Each row has a class, written as a number after it.
[  87   11  263 -379  261 -369 -121   60  -61 -333  -57  494  169  161
  138  611  -22  440  129   14 -230  115 -116   58  279  217  230   52
  -43  216  -19   24  -87  388  -33  233 -149  321  -77] -> 7
[ -31  296  251 -313  752 -383  -28   86  -61 -209 -219  133  339  -23
  -35  467  -50  279 -307 -155  -48  237  107  -73  507    4  228   11
 -363 -165  -32 -159   60  235  131  110 -161  278   -7] -> 9
[ -95  -52 -426 -213 -143 -425  -14 -145  261 -292 -103   22  380  322
  -16  155  -60  216 -125  168 -287   38  -16  178   81   66  135  344
   36  627   12 -295   29  162  -87  156   98  657  -59] -> 6
[ 252  -35 -345  -60  -60 -179 -184  -95  218   27 -249 -158  243 -359
 -225 -148  190 -126 -255 -290  346  457  153 -496  157  111  228  149
 -499  109  160   31  -32   70 -187 -319 -393   24   20] -> 8
[ 233  -63 -603  197  -31 -267 -257  -60  379  103 -343 -119  265 -414
 -136  -20   82    9  -74 -143  278  524  -16 -422  233   40  146   79
 -410  179   42   71  -66   62 -333 -261 -498   79  -27] -> 1
[ 328  -21 -493  157  307 -240 -305   98  297  126 -319   53  313 -449
 -194  185  121   58 -157  -20  265  535  155 -424  505  -34  166  -74
 -485  187  -59    3  -65   31 -197 -331 -515   36  112] -> 10
[ 318  -51 -703  279  -14 -431 -225   -7  438  192 -327   27  229 -527
 -157   81  126   85  -78   10  240  454 -170 -377  332 -109  186    0
 -409  307  -65  158  -53  106 -446 -235 -601  175  -78] -> 4
[ 306   43 -510   22  266 -257 -363   75  368   17 -238   36  312 -571
  -30   55   24  -30  -34 -152  225  550  127 -453  287  -76  264   26
 -548  163   45    5  -80  111 -234 -163 -564   97  117] -> 2
[ 383   39 -433   84  280 -285 -254   86  243  181 -295  166  168 -504
  -26   77   64   51  -21 -158  214  498   80 -339  308   94  209  -66
 -534  134  -15  145 -171  142 -267 -101 -568  -59  -44] -> 2
[ 286   15 -725  187  -82 -406 -224  -56  430  130 -210   28  273 -352
 -167   40   96   -9 -135 -116  178  408    7 -397  231  -48  256  100
 -412  389  -23   72  -78   49 -414 -203 -477  239 -107] -> 2
[  -5   65  -49 -334  160 -376  -74  -36   67 -202 -178  239  345  187
   32  314  -12  329 -126   67 -198  184  -70  166  223   27  169  205
    8  327  -72 -163   80  281  -23  141  -38  543  -63] -> 4
[ 288 -116 -624  200 -185 -212 -199 -107  308   90 -316  -79  234 -202
 -154  -55  145   84 -131  -93  188  445   98 -262  182   82  117  104
 -224  350  -55   64 -120   17 -375 -225 -405   63   49] -> 0
[  -2  328 -188 -111  162 -360   70 -160  111   60 -338  -46  430  264
  -45  199  -65  251 -382   42 -124  139  -82  250  344 -162   45  265
  -35  281 -132 -162   11   84  -69  202   61  595 -199] -> 10
[ 227  -86 -571  145  179 -279 -265  -20  354   47 -252  -50  280 -467
 -154   64   75  -21 -132 -175  242  501  -49 -480  280  -64  257  -29
 -382  233   15   49  -68   48 -268 -248 -457  -16   41] -> 9
[ -52  177 -136 -115  326 -376  -10  -79  127 -124 -309   59  424  172
  -74  435 -109  296 -189  172 -229  167   57  149  410  -84   68  147
   25  256 -126 -149   58  169  -15  112  -11  496   31] -> 1
[ 265  -45 -560   25  165 -290 -370   71  337  -18 -224   -3  325 -385
 -122   41   66   11  -83 -164  249  528  124 -416  277   66  265   57
 -472  280   66   20  -84   33 -227 -222 -540  130   28] -> 0
[ 320  -16 -899  295   73 -445 -313   70  514  142 -268  159  223 -472
   -1   68  -24   85   40   15  131  454 -108 -317  294 -182  156   19
 -372  419  -89  117 -187   96 -527 -115 -531  258   -4] -> 1
[ 396  110 -382  118  170 -289 -171   -7  160  239 -247   74  158 -487
 -110   54  146   10 -154 -242  307  440  -94 -415  369  -54  257  -51
 -513  129  -19  195  -95   85 -296 -212 -541    5 -116] -> 3
[  -2  279  197 -308  685 -356 -139  137   44 -126  -66  362  195   34
  124  454 -106  292  -22   47  -47  175  -78   57  465  -76  229   46
 -271   29  -36  -26   -7  239   39  248 -162  173 -148] -> 3
[  28   71  317 -412  469 -140  -16  -43 -167 -244 -170  242  296  135
   34  432 -123  261  -53    4 -242  198  213   96  310   60  129   70
   47  170  -45  -47  -58  299  137  115   33  114  216] -> 8
[  56  158  187 -343  376 -160  -55  -24  -72 -235 -203  182  311  148
  -22  434   21  281 -243  -12 -112  144  127   70  402  -49  208  103
 -104   80  -56 -186   69  198  158  109   27  396   86] -> 7
[-105   93  435 -558  468 -214   23  -85  -20 -325 -148   14  422  186
 -117  241   43  126 -401 -179   -7  130  212 -113  342   87  202  170
 -281  -44  101 -252  119  215  246   33   55  323   39] -> 11
[-100   60  104 -420  484 -348 -201  111  141 -304 -111  226  314   92
   63  408    7  263 -110   62  -88  193   50    2  350  123  247  133
 -173  140   50 -135   -2  194   57  201 -104  330  -22] -> 9
[ -25  141  -89 -263  163 -403  -72   -6   99 -157 -169  140  334  206
   98  351  -72  340 -114   58 -146  147  -13  177  336  113  200  225
  -98  426 -120  -57    3  194  -11  231  -99  503 -215] -> 7
[ 113   88  -11 -278  254 -429  -95   60    3 -126 -120  416  290  240
  106  478  -44  424    2  151 -202  187   17  199  314   95  169  115
   44  334  -67  -11 -131  271  -87  245 -158  404  -89] -> 11
[ -68  128  135 -275  632 -282 -101  110   72 -178 -309  138  319   25
   43  484  -87  278 -162   98  -59  294  393   71  418  -59  123   30
 -143 -106  -35 -215   19  240  191   41  -59  160  126] -> 0
[-162  -90 -484 -120  -98 -356   23 -266  173 -100 -218   -7  450  370
  -69   77   12  197 -308   39 -348  204  -62  253   99   40   34  201
  180  573  -53 -253  -25    6 -168  121  254  621   17] -> 9
[  83  327   39 -134  438 -456   10  105  -70 -106 -292  186  189   -9
  135  496  -46  398 -182  -73  -82  218  -46  158  379  -49  329   77
 -123   95 -181   62   -4  279  -32  210 -287  389 -159] -> 6
[ 225   17 -656  179 -127 -235  -27 -103  362  207 -287 -135  235 -333
 -177  -90  144   12 -237 -129  235  354  114 -298  214   10   86  117
 -471  162  -11  -12   -6   -4 -267 -260 -319  173   58] -> 2
[  49   76  -20 -299   86 -437  -53   12   63 -249 -198  234  263  263
   80  401   11  394 -100   49 -136  114   71  177  241  200  224  228
  -30  274  -68  -47  -13  273  -35  236 -139  525 -143] -> 11
[  58  347   54 -163  441 -363  -24  111   91    8 -166  273  272  151
   28  417   -1  364 -180  -45   -9  109  -39  122  496   48  167  107
 -331   85  -95  -25   -6  134   29  213 -156  455 -252] -> 8
[  -6  214  441 -479  143 -233   43  -63 -120 -138  -73  124  175  256
   -8  243  170  226 -299 -198   53   74   73  120  289  175  245  230
 -263  -50   72   40   39  141  158  158  -62  304 -228] -> 4
[ 293  -56 -490   89  181 -279 -292   31  342   44 -271   91  335 -414
 -135   75   24   27  -57  -80  241  532   58 -447  333  -70  190   30
 -425  249    2   64 -107  124 -282 -249 -545  104   87] -> 11
[ 332   12 -620  237  188 -351 -229   69  318  172 -312  111  184 -482
  -96  100   67  128  -58  -52  211  480 -119 -340  351  -66  202  -65
 -378  265 -102  124 -108  119 -410 -222 -557   60   29] -> 3
[  23  181  276 -439  382 -207 -111   -6  -47 -201 -111  269  235  153
   26  355  -40  283  -36   61 -197  178  143  124  300   83  159  166
 -123  109   18  -93   13  276   87  173  -57  258   20] -> 7
[ 300    5 -643  208 -123 -367 -185  -88  417  177 -255  -20  280 -286
 -201  -56  131   43 -181 -163  240  414 -140 -386  253  -21  147  118
 -415  307  -14  121 -133   20 -464 -194 -493  255 -107] -> 5
[-118  -45  -28 -456  258 -345 -120  -32   99 -281  -74  166  445  161
    6  240  -29  201 -175   74 -246  220   39  127  223   13  180  184
   -5  433   44 -196   62  218   50  148   91  495   -8] -> 8
[ 171  256 -154 -110  145 -481  -19  112   -3  -91 -277  305  193   49
  182  497  -46  472  -20   64 -155  154 -206  234  351   32  254  125
  -88  293 -193   30  -58  307  -95  290 -236  547 -196] -> 11
[ 255   47 -265  -55  464 -224 -307   84  300   91 -213  114  325 -551
  -90   47   85  -49 -109 -162  266  569  116 -487  410  -63  180  -56
 -632   42   74   77  -77   95 -168 -171 -521   -6  108] -> 7
[ 330    5 -513  147  231 -337 -219   29  360  180 -339   39  300 -590
 -140  104   96   44 -120 -113  262  540    1 -491  368  -87  222  -41
 -518  110  -31   88  -36  168 -321 -221 -580   98    1] -> 2
[ -63   28  194 -490  327 -312  -15    3   11 -289   48  174  290   59
   69  328  164  141 -169  -33 -107   12   92   35  297  170  280  148
 -246  180  124  -81   82  132  195  215   -7  305  -23] -> 3
[ 190 -252 -888  190 -151 -297 -295  -42  606  -55 -178   17  282 -460
  -94   37   28  -54  135  -30   80  393  113 -415   82   68  232  104
 -316  445   45  -23  -96   78 -324 -265 -406  195  196] -> 5
[-143    1   14 -298  501 -366 -134   63  207 -238 -205  217  339  182
   88  389 -150  293   -8   99 -213  288  171  119  258   96   76  111
  -66  137   20 -174  -94  245   20  193  -67  255   52] -> 6
[ 300  -14 -576  215 -124 -214  -59 -116  328  204 -333 -105  282 -359
 -244  -13  159  -24 -240 -184  268  397   18 -427  304  -20  162   55
 -441  291  -63   85  -24   22 -253 -362 -356  190   32] -> 10
[ -85 -136  630 -716  233  -62  -47 -111 -206 -477   -7  213  256  339
   -7  230  165  100 -142 -166 -136   -5  239   93   75  381  244  232
   82   49  210  -64  -19  230  377  109  142  106  138] -> 5
[  -8   51  -65 -296  135 -376  -22  -36   51 -243  -81  258  298  233
  152  332  -39  318  -52   -5 -280   74  -92  177  195  172  226  165
   46  482  -75   -4 -122  206 -111  307    5  470  -33] -> 2
[ 305   51 -447  180  313 -230 -244   27  293  192 -332   41  252 -532
 -140   79   81   38 -121  -77  279  527  -52 -460  409 -117  116  -71
 -484  133  -27  122  -74   61 -337 -290 -505   -7  102] -> 10
[ 321  -81 -466   50  220 -283 -271   95  338   10 -148  161  210 -527
 -111  137  108  -19  -32 -128  266  406   68 -486  327   35  304  -49
 -507  237   25  129 -111  110 -214 -226 -545  -11   78] -> 7
[ 359    3 -513  124  280 -317 -285  107  313  106 -306  118  281 -475
  -61   95   40   64  -21 -133  262  527  106 -420  360   23  137  -19
 -563   58   56   48 -190  111 -254 -172 -604   68   76] -> 11
[ 292   14 -541  144  104 -230 -235    5  337  125 -313  -47  268 -521
 -182   38  128   -8 -163 -142  281  477   77 -474  349  -47  196   12
 -486  165  -22   61  -17   66 -287 -283 -465   22   58] -> 1
[  55  391  -47  -78  343 -380  -30   10  101   -5 -388  182  271  246
   33  376 -117  389 -241  -35  -79  183   14  173  431  -40   92  141
 -231   86 -166 -121  -57  183  -96  208  -80  568 -217] -> 4
[ 218 -235 -575   -4 -164 -225 -285 -162  376  -12 -121    0  378 -222
 -181 -237  155 -182 -110 -250  192  430  -18 -427   80   35  207  138
 -307  472  149   94 -155  -21 -279 -234 -336  174   52] -> 0
[ -61  231   69 -176  661 -275   34   51  -51 -110 -307   79  306  -94
   74  491 -101  418 -237   87 -159  293   27   80  517 -175  127   -5
 -113  101 -253 -169  186  260  -15   49  -65  251  140] -> 3
[ -43  148  109 -339  517 -336  -73  -54  -16 -195 -174  113  413  142
  -26  220 -102  232 -253  -31 -161  314 -118   13  295  -72   67  136
 -162  197   33 -214   18  230  -50  133  -21  310  -44] -> 10
[ 229 -131 -646   55  -94 -236 -301 -102  464   73 -235   -1  275 -247
 -167 -171   83  -75  -82 -204  212  422  108 -350   97   64  222  165
 -397  320   84    1 -119   35 -256 -220 -417  180  -37] -> 9
[ 272  -17 -431   51   62 -212 -177 -128  310  227 -231   -9  249 -391
 -184 -134  190 -124 -246 -243  299  458   53 -436  220  -73  197   37
 -512  147   65   66   -8   23 -242 -285 -391   77  -78] -> 2
[ -18  223  -74 -236  446 -353 -184  138   16 -143 -154  287  281   16
  140  480 -115  392   15  169 -260  300 -211  185  395  -72  160   40
   -5  349 -102  -63  -22  204  -93  188  -65  398   40] -> 8
[  12  256   39 -279  490 -346   -5   91    2  -25 -178  212  293  -28
  104  321   20  359 -275  -10  -35  205 -152   73  461  -76  240   11
 -255  191 -148 -124  118  216  -12  162  -38  396 -151] -> 11
[ 280   25 -474   66  264 -346 -268   38  394  232 -305   72  268 -536
  -97   59   59   18 -106  -92  267  542  -17 -415  394 -132  137  -25
 -573  123   -6   95  -75  109 -312 -187 -542   77  -65] -> 4
[-153   41  173 -464  346 -191 -210  -17  103 -357  -95   36  387  142
  -45  213   50  159 -173  -41  -68  170   78  -14  299  111  215  215
 -147  182   63 -190  139  120  154   53    8  301   44] -> 0
[ 315    8 -453   31  224 -204 -319   93  247   99 -238   59  188 -477
  -55   25  117   35  -83 -208  262  491  -68 -379  339   53  237  -30
 -490  209  -14  121 -126   24 -225 -162 -514  -49   29] -> 9
[ 263  -82 -654  175 -105 -329  -97 -105  409  138 -192    2  209 -392
 -173  -73  106  -63  -98 -178  188  398  -43 -415  140   75  180   70
 -437  310   16   99 -105   71 -386 -251 -437  133  -10] -> 5
[ -42  199 -388   48   -9 -530  -30  -38  143  -51 -357   93  214  262
  100  367 -102  437 -115   25 -125  138  -73  334  215   81  184  246
  -41  264 -119  -88  -20  178 -139  206 -117  650 -385] -> 8
[-153   11 -322 -140 -143 -427  106 -171  179  -63   -9   86  262  401
   22  113   24  257 -123   93 -227  -69 -259  352  114  191  100  237
   95  552    3  -25  -69    3 -141  237  153  535 -242] -> 0
[ -26  141 -367  104  123 -394  121 -175   85   68 -389   50  373  129
   19  261 -122  303 -244  198 -183  179 -213  233  332 -225  -36  125
  141  388 -202  -57  -42  137 -222   88   61  569  -34] -> 5
[  87  203  271 -242  599 -278   52   26  -70  -31 -319  230  268   68
    3  462  -53  386 -161   71 -137  222  113  118  482   15  109    3
  -71  -11 -181  -40  -18  332   15  139 -141  214   19] -> 0
[  40  263 -345   48  197 -520   85   65   95  -12 -279  236  240  118
  129  542  -80  482 -104  158 -240  129  -95  327  375  -37  165  108
    1  299 -254  -46  -53  206 -151  239  -97  582 -101] -> 10
[-115   34   89 -322  428 -261  -25  -36   14 -192 -248   73  406  136
  -44  426  -65  321 -187  168 -186  229  146  108  404   33  121   81
   34  244 -105 -168  122  217  146   36   29  307  125] -> 9
[ -18  173  -16 -367  316 -406 -108   90   43 -269 -123  254  331  252
  110  427  -54  314 -121  125 -184   58  217  207  296  137  266  235
  -40  324  -30 -175  -21  230  111  263  -14  462 -111] -> 2
[ 279  -31 -514   30  301 -283 -410  101  368   13 -203   49  318 -513
  -42   97   71   34  -76 -171  237  556  -60 -463  374  -94  307  -48
 -477  319  -41   16  -36   66 -258 -192 -556   81   19] -> 6
[ -10  233 -179 -137  -25 -453   86   30  -37   35 -168  266  147  102
  117  385  -14  418  -56   25 -151  159 -125  311  249  167  151  204
 -113  275 -146  113    4  204  -94  225 -134  392 -311] -> 9
[-149  104  115 -452  288 -402    0 -268   35 -208 -115  -41  483  201
  -76   27  -37   50 -325 -160 -200  199 -121   51  143    2  124  228
 -123  248  142 -131   57  150  -10  192   54  475 -109] -> 4
[ 259  -45 -574  134  310 -360 -339   68  380   59 -251   58  263 -573
  -98   86   96   -8  -61 -162  251  487   20 -492  343  -20  263  -34
 -573  118   64   56  -81   72 -261 -204 -596   71    4] -> 9
[ -78  294   19 -279   96 -332   93  -84   77  -26 -242   33  300  132
   49  136   34  245 -339 -118  -58  201   -1  178  178  -11  134  313
 -234   65  -25 -127   92  202  -39  239   15  474 -285] -> 5
[ -46   28  130 -375   56 -200    7 -150  -60 -241 -140  108  289  367
  -21  247   14  183 -193  -62 -164   28   18  197  194  140  203  204
   95  326   19  -75  -44  139  148  134  177  390  -32] -> 8
[ 110  139   70 -323  -95 -291   39  -34 -127 -119 -107  316  162  283
  183  294   69  381  -35   -3 -189  -15  -79  370  188  167  204  220
    5  425  -63   98  -62  201   51  285  -19  490 -165] -> 3
[ -77  241  121 -263  609 -449 -102  111  107 -101 -181  240  304   72
   30  486  -89  380 -204   38 -101  270 -132   58  471  -49  154   34
 -254   92  -57  -35  -15  186 -120  225 -165  340 -181] -> 2
[ -75   14 -332 -169  -46 -356  -59 -170   78 -277 -214   69  429  457
   40  208 -104  233 -157  -41 -352  128   86  251   70  190  135  293
  193  481    4 -253 -181  121  -89  258  192  574  -42] -> 2
[ 260  -15 -532   55  197 -359 -316   46  350   63 -258   25  292 -499
  -80   28   74    6  -90 -119  237  484   75 -408  318  -21  181   38
 -573  223   48   41  -52   65 -261 -212 -567  102   -9] -> 11
[ -90  160 -401  -36  156 -427   -1  -61   97 -101 -284   63  401  164
   55  393  -94  379 -223  174 -250  214    7  264  315 -131  121  142
   54  456 -163 -166   80   96  -75  117   29  669    6] -> 9
[-190 -119 -302 -164 -200 -368  114 -294  166 -241 -136  -64  404  450
 -123   75   53  154 -286   -9 -193   31  123  186   49  164   96  356
   85  342   52 -243   28   73   11   68  159  570  -34] -> 9
[  -4  246  285 -340  561 -288   16   21   -6 -220 -162  120  299  129
  -94  354   80  208 -371 -178   20  109   97  -22  393   15  319   71
 -227  -58  -30  -91   93  168  157  114  -68  294  -34] -> 0
[ 382  -88 -511   70  212 -356 -306   82  247   78 -155  219  255 -530
 -149  166   99    3  -34  -87  206  427 -195 -434  369    8  262  -66
 -364  303    7  155 -134  134 -293 -158 -519    3 -108] -> 5
[ 361  136 -439   96  224 -315 -257   48  297  192 -376   57  288 -475
 -150   77  101   36 -195 -166  300  532  139 -408  398  -50  183   16
 -588   54  -10   50  -79  108 -294 -217 -598  168  -44] -> 3
